Below is a small trained network, with its code and all its weights. Each question gives an input and a target symbol and asks what happens when units are switched off, that is, made to give their printed mean instead of their output.

import numpy as np


def w(rows, s, z=0):
    codes = np.array(rows[::2]) - 128.0
    scale = np.full(codes.shape[1], s)
    scale[-1] = z or s
    return codes * scale


def norm(h):
    return h / np.sqrt((h * h).mean(-1, keepdims=True) + 1e-5)


def f(y):
    return np.maximum(y, 0)


def softmax(a):
    e = np.exp(a - a.max(-1, keepdims=True))
    return e / e.sum(-1, keepdims=True)


def log_softmax(a):
    a = a - a.max(-1, keepdims=True)
    return a - np.log(np.exp(a).sum(-1, keepdims=True))


def net(x, mask):
    ids = ['αβεζθπω'.index(c) for c in x.split()]
    T = len(ids)
    res = E[ids] + P[:T]
    r = norm(res)
    for j in range(3):
        rows = slice(3 * j, 3 * j + 3)
        q, k, v = (r @ M[0][rows].T for M in (Q, K, V))
        z = softmax(np.where(np.tri(T) > 0, q @ k.T / 3**0.5, -1e9)) @ v
        o = O[0][rows]
        res = res + np.where(mask[j], z, o[:, -1]) @ o[:, :-1]
    y = f(norm(res) @ A[0][:, :-1].T + A[0][:, -1])
    res = res + np.where(mask[3:11], y, B[0][:, -1]) @ B[0][:, :-1]
    return log_softmax(norm(res)[-1] @ U[:, :-1].T + U[:, -1])


Q, K, V, O, A, B = {}, {}, {}, {}, {}, {}
E = w([
[127,105,103,107,118],'α',
[94,97,250,83,136],'β',
[144,74,187,172,104],'ε',
[98,195,79,103,143],'ζ',
[90,150,133,101,144],'θ',
[137,38,93,100,74],'π',
[123,108,7,62,113],'ω',
],0.018)
P = w([
[136,52,140,101,216],'0',
[119,127,95,130,157],'1',
[169,181,254,119,74],'2',
[54,52,113,160,172],'3',
[100,147,151,144,153],'4',
[200,141,116,66,46],'5',
[104,30,54,195,120],'6',
[141,160,100,112,151],'7',
],0.012)
Q[0] = w([
[109,131,155,224,226],'h0',
[162,96,156,170,43],'h0',
[132,60,182,183,75],'h0',
[196,152,158,212,42],'h1',
[171,57,131,40,106],'h1',
[134,59,114,76,139],'h1',
[171,139,138,112,73],'h2',
[2,149,167,159,106],'h2',
[74,135,124,108,187],'h2',
],0.0096)
K[0] = w([
[76,128,126,115,188],'h0',
[107,199,255,103,114],'h0',
[243,96,44,140,182],'h0',
[179,122,217,186,161],'h1',
[152,168,37,146,57],'h1',
[155,87,15,135,54],'h1',
[123,123,159,79,180],'h2',
[36,149,99,44,75],'h2',
[83,162,136,77,77],'h2',
],0.0069)
V[0] = w([
[147,64,170,36,176],'h0',
[69,219,93,165,86],'h0',
[186,15,58,97,230],'h0',
[105,124,75,69,206],'h1',
[173,105,80,46,80],'h1',
[148,158,241,164,226],'h1',
[236,2,61,127,62],'h2',
[150,104,107,134,157],'h2',
[194,117,197,150,208],'h2',
],0.0063)
O[0] = w([
[146,140,118,87,130,252],'h0',
[148,178,72,113,231,30],'h0',
[255,72,197,243,114,253],'h0',
[169,112,244,191,132,221],'h1',
[117,148,238,110,159,225],'h1',
[192,89,11,161,55,13],'h1',
[54,80,136,57,140,176],'h2',
[162,152,145,194,102,147],'h2',
[48,169,180,149,79,128],'h2',
],0.0048,0.005)
A[0] = w([
[59,185,120,148,100,49],'n0',
[115,26,198,105,111,204],'n1',
[86,158,147,145,249,236],'n2',
[180,197,202,74,42,253],'n3',
[106,131,42,183,161,125],'n4',
[81,85,87,108,58,125],'n5',
[107,229,146,181,95,196],'n6',
[106,68,118,254,144,132],'n7',
],0.0087,0.0042)
B[0] = w([
[220,126,123,134,108,130],'n0',
[84,229,3,86,137,252],'n1',
[130,41,156,200,249,175],'n2',
[200,217,109,116,57,209],'n3',
[190,114,93,220,153,136],'n4',
[250,159,192,120,209,150],'n5',
[192,19,127,18,126,146],'n6',
[46,176,187,164,127,172],'n7',
],0.0071,0.013)
U = w([
[198,149,203,94,87,138],'α',
[107,137,125,55,99,157],'β',
[103,134,124,150,70,164],'ε',
[150,59,164,161,171,56],'ζ',
[119,162,142,169,191,5],'θ',
[69,9,107,74,159,131],'π',
[130,57,90,121,191,90],'ω',
],0.012,0.0031)

Each question gives the input, a string of symbols that net reads in full, and the target symbol t.
The units are the heads (3 rows each of Q, K, V and O) and the neurons (one row each of A and B). Each row of codes is followed by its name. A weight is (code - 128) times the scale printed after its matrix; where a second scale follows, it is the last column's (O, A, B and U).
mask holds one flag per unit, heads first, then neurons. A switched-off unit (its flag False) gives its mean, the last column of its rows in O or B, instead of its output. The means were averaged over made-up inputs and are rounded, as every weight is.
A unit's drop is (log p(t) with every unit on - log p(t) with that unit switched off) / (log p(t) with every unit on - log p(t) with every unit switched off).
The circuit of an input: a set's keep is (log p(t) with only the set's units on - log p(t) with every unit switched off) / (log p(t) with every unit on - log p(t) with every unit switched off). Starting from all 11 units, units are removed one at a time, each time the one whose removal leaves the highest keep (on an exact tie, the one counted first), for as long as the keep stays at least 0.8.
units of the circuit, in order: the units of the circuit, biggest drop first
unit that matters most: the unit with the biggest drop
top k neurons: the k neurons with the biggest drops, biggest first
which heads matter: for each layer, one digit per head in row order, 1 if its drop is at least 0.15 and else 0, layers parted by /
drop when u is switched off: that unit's drop, to one decimal
input α ω α α α β ζ, target ζ: which heads matter -> 000
input θ β θ α, target θ: which heads matter -> 001
input α θ ζ ζ ζ θ β, target θ: units of the circuit, in order -> (h2, n1)
input α ω α, target β: unit that matters most -> h0
input α β ζ β ε α π θ, target ζ: units of the circuit, in order -> (n2, n1)
input α π π, target β: units of the circuit, in order -> (n1, h2)
input π β π, target β: top 2 neurons -> (n1, n2)
input π α α ω ω, target π: which heads matter -> 011
input π θ α α α θ ε ω, target π: which heads matter -> 111
input π θ θ π ζ, target ω: units of the circuit, in order -> (n6, n2)
input α α θ β θ, target α: which heads matter -> 111
input ε θ ε α, target θ: drop when n1 is switched off -> 0.1
input α α α ζ, target ζ: drop when n1 is switched off -> 0.2
input α π α, target β: drop when h1 is switched off -> 0.0
